Below is a small trained network, with its code and all its weights. Each question gives an input and a target symbol and asks what happens when units are switched off, that is, made to give their printed mean instead of their output.

import numpy as np


def w(rows, s, z=0):
    codes = np.array(rows[::2]) - 128.0
    scale = np.full(codes.shape[1], s)
    scale[-1] = z or s
    return codes * scale


def norm(h):
    return h / np.sqrt((h * h).mean(-1, keepdims=True) + 1e-5)


def f(y):
    return y / 2 * (1 + np.tanh(0.7978845608 * (y + 0.044715 * y**3)))


def softmax(a):
    e = np.exp(a - a.max(-1, keepdims=True))
    return e / e.sum(-1, keepdims=True)


def log_softmax(a):
    a = a - a.max(-1, keepdims=True)
    return a - np.log(np.exp(a).sum(-1, keepdims=True))


def net(x, mask):
    ids = ['βδζλμξ'.index(c) for c in x.split()]
    T = len(ids)
    res = E[ids] + P[:T]
    r = norm(res)
    for j in range(2):
        rows = slice(2 * j, 2 * j + 2)
        q, k, v = (r @ M[0][rows].T for M in (Q, K, V))
        z = softmax(np.where(np.tri(T) > 0, q @ k.T / 2**0.5, -1e9)) @ v
        o = O[0][rows]
        res = res + np.where(mask[j], z, o[:, -1]) @ o[:, :-1]
    y = f(norm(res) @ A[0][:, :-1].T + A[0][:, -1])
    res = res + np.where(mask[2:10], y, B[0][:, -1]) @ B[0][:, :-1]
    return log_softmax(norm(res)[-1] @ U[:, :-1].T + U[:, -1])


Q, K, V, O, A, B = {}, {}, {}, {}, {}, {}
E = w([
[158,191,106,171,81,160,103,145,71,24],'β',
[108,191,174,232,157,97,112,112,70,98],'δ',
[118,110,93,106,96,81,145,203,241,115],'ζ',
[82,127,169,157,74,155,73,83,200,132],'λ',
[123,135,112,128,159,170,175,83,7,94],'μ',
[161,150,84,129,204,167,138,104,112,176],'ξ',
],0.02)
P = w([
[166,206,154,183,80,114,182,182,61,250],'0',
[180,149,47,203,66,46,207,130,135,205],'1',
[169,172,121,103,112,88,103,185,98,206],'2',
[124,177,55,176,93,49,169,104,124,170],'3',
[145,159,150,126,115,136,110,172,118,168],'4',
[121,171,71,150,119,51,148,97,164,126],'5',
[134,132,151,132,127,149,105,168,127,140],'6',
[106,172,90,139,140,69,140,77,177,94],'7',
[119,104,150,143,137,164,99,166,134,122],'8',
[98,153,96,135,158,79,121,68,183,52],'9',
[110,78,142,150,149,161,84,162,142,100],'10',
[93,112,88,122,168,85,97,62,189,13],'11',
[92,42,148,165,162,172,90,154,153,99],'12',
],0.015)
Q[0] = w([
[141,224,123,208,148,192,85,79,53,99],'H0',
[176,129,101,59,156,87,183,208,91,214],'H0',
[121,102,94,253,173,182,179,204,149,74],'H1',
[94,136,198,136,103,152,49,226,141,134],'H1',
],0.03)
K[0] = w([
[126,120,95,109,254,232,75,27,143,88],'H0',
[153,252,103,101,86,122,225,112,132,225],'H0',
[63,32,127,149,238,165,81,185,150,16],'H1',
[58,113,216,48,48,99,123,66,167,80],'H1',
],0.024)
V[0] = w([
[200,171,109,201,157,150,59,150,209,157],'H0',
[66,143,108,177,57,130,10,97,104,127],'H0',
[109,98,94,98,130,193,124,117,202,139],'H1',
[102,154,114,110,137,82,251,247,115,141],'H1',
],0.015)
O[0] = w([
[220,88,49,150,228,163,128,165,148,138,254],'H0',
[75,108,92,138,122,162,163,121,242,208,136],'H0',
[90,146,48,68,140,83,109,211,94,129,114],'H1',
[2,73,149,134,114,177,125,73,158,143,183],'H1',
],0.0076,0.011)
A[0] = w([
[125,140,83,127,133,113,91,64,214,114,103],'N0',
[101,112,139,16,219,180,132,139,135,159,87],'N1',
[110,181,147,162,169,138,80,84,115,62,145],'N2',
[101,141,72,98,109,5,211,47,161,97,152],'N3',
[109,181,99,126,56,145,179,106,81,85,157],'N4',
[157,186,95,132,117,18,158,79,115,71,173],'N5',
[172,104,181,135,153,150,51,179,58,143,2],'N6',
[134,143,32,141,84,50,193,85,185,121,65],'N7',
],0.02,0.0063)
B[0] = w([
[84,141,92,124,150,103,143,123,47,42,252],'N0',
[175,9,174,88,89,51,161,61,148,166,200],'N1',
[149,133,57,57,123,27,114,111,98,67,226],'N2',
[201,177,42,169,111,195,102,80,157,95,210],'N3',
[132,108,149,65,184,118,145,176,132,108,197],'N4',
[22,195,194,192,89,231,138,175,157,164,215],'N5',
[218,39,63,42,113,88,53,3,143,135,181],'N6',
[130,87,189,52,130,69,112,159,122,172,244],'N7',
],0.017,0.011)
U = w([
[123,181,105,127,184,120,112,161,118,213,220],'β',
[44,42,130,171,134,146,103,104,143,110,163],'δ',
[155,168,131,254,108,36,144,106,116,89,42],'ζ',
[192,103,79,89,81,98,72,78,173,124,165],'λ',
[170,142,118,130,144,184,216,104,122,87,4],'μ',
[104,128,235,77,131,82,104,154,91,98,226],'ξ',
],0.0097,0.0019)

Each question gives the input, a string of symbols that net reads in full, and the target symbol t.
The units are the heads (2 rows each of Q, K, V and O) and the neurons (one row each of A and B). Each row of codes is followed by its name. A weight is (code - 128) times the scale printed after its matrix; where a second scale follows, it is the last column's (O, A, B and U).
mask holds one flag per unit, heads first, then neurons. A switched-off unit (its flag False) gives its mean, the last column of its rows in O or B, instead of its output. The means were averaged over made-up inputs and are rounded, as every weight is.
A unit's drop is (log p(t) with every unit on - log p(t) with that unit switched off) / (log p(t) with every unit on - log p(t) with every unit switched off).
The circuit of an input: a set's keep is (log p(t) with only the set's units on - log p(t) with every unit switched off) / (log p(t) with every unit on - log p(t) with every unit switched off). Starting from all 10 units, units are removed one at a time, each time the one whose removal leaves the highest keep (on an exact tie, the one counted first), for as long as the keep stays at least 0.8.
circuit, biggest first: the units of the circuit, biggest drop first
most important unit: the unit with the biggest drop
top k neurons: the k neurons with the biggest drops, biggest first
heads that matter: for each layer, one digit per head in row order, 1 if its drop is at least 0.15 and else 0, layers parted by /
drop when u is switched off: that unit's drop, to one decimal
input λ ζ ζ δ μ ζ β, target ξ: circuit, biggest first -> (H0)
input ζ μ ζ μ ξ μ ζ μ ζ β δ, target δ: circuit, biggest first -> (H0, H1)
input λ δ β ζ β β δ ξ, target β: top 3 neurons -> (N5, N0, N3)
input β λ λ ξ ζ μ, target μ: heads that matter -> 00
input δ ζ δ, target δ: heads that matter -> 11
input ζ μ λ ζ δ λ μ λ β ζ λ, target β: circuit, biggest first -> (H1, H0, N6)
input β λ ζ β ξ μ β λ λ ζ ζ, target β: top 3 neurons -> (N5, N1, N2)
input β δ μ ζ β ξ λ λ, target δ: circuit, biggest first -> (H0, N2, N0)
input λ δ λ, target β: circuit, biggest first -> (H0, N6)
input λ β ζ λ λ μ, target μ: heads that matter -> 10
input δ ζ ζ μ β ζ β β, target ξ: top 2 neurons -> (N7, N5)
input β ξ μ λ μ β ζ λ β λ, target ξ: circuit, biggest first -> (N7, H1)
input β β λ β λ ζ δ ζ δ ζ, target ζ: top 3 neurons -> (N3, N0, N4)
input λ δ β, target β: heads that matter -> 10
input ζ β ζ ξ ξ β δ, target λ: heads that matter -> 00
input λ ζ μ δ β β β, target μ: top 2 neurons -> (N6, N7)
input μ ξ β β ξ ξ λ ξ μ, target λ: circuit, biggest first -> (N6)
input μ ζ λ ζ λ β μ ζ δ ζ, target ζ: top 3 neurons -> (N3, N4, N0)
input β β ζ β β, target δ: drop when H1 is switched off -> 0.4
input β ζ ζ μ β ξ, target β: drop when N6 is switched off -> 0.2
input δ β λ ζ δ ζ λ β ξ λ, target ξ: drop when N6 is switched off -> 0.3
input ζ β μ λ, target δ: most important unit -> H1
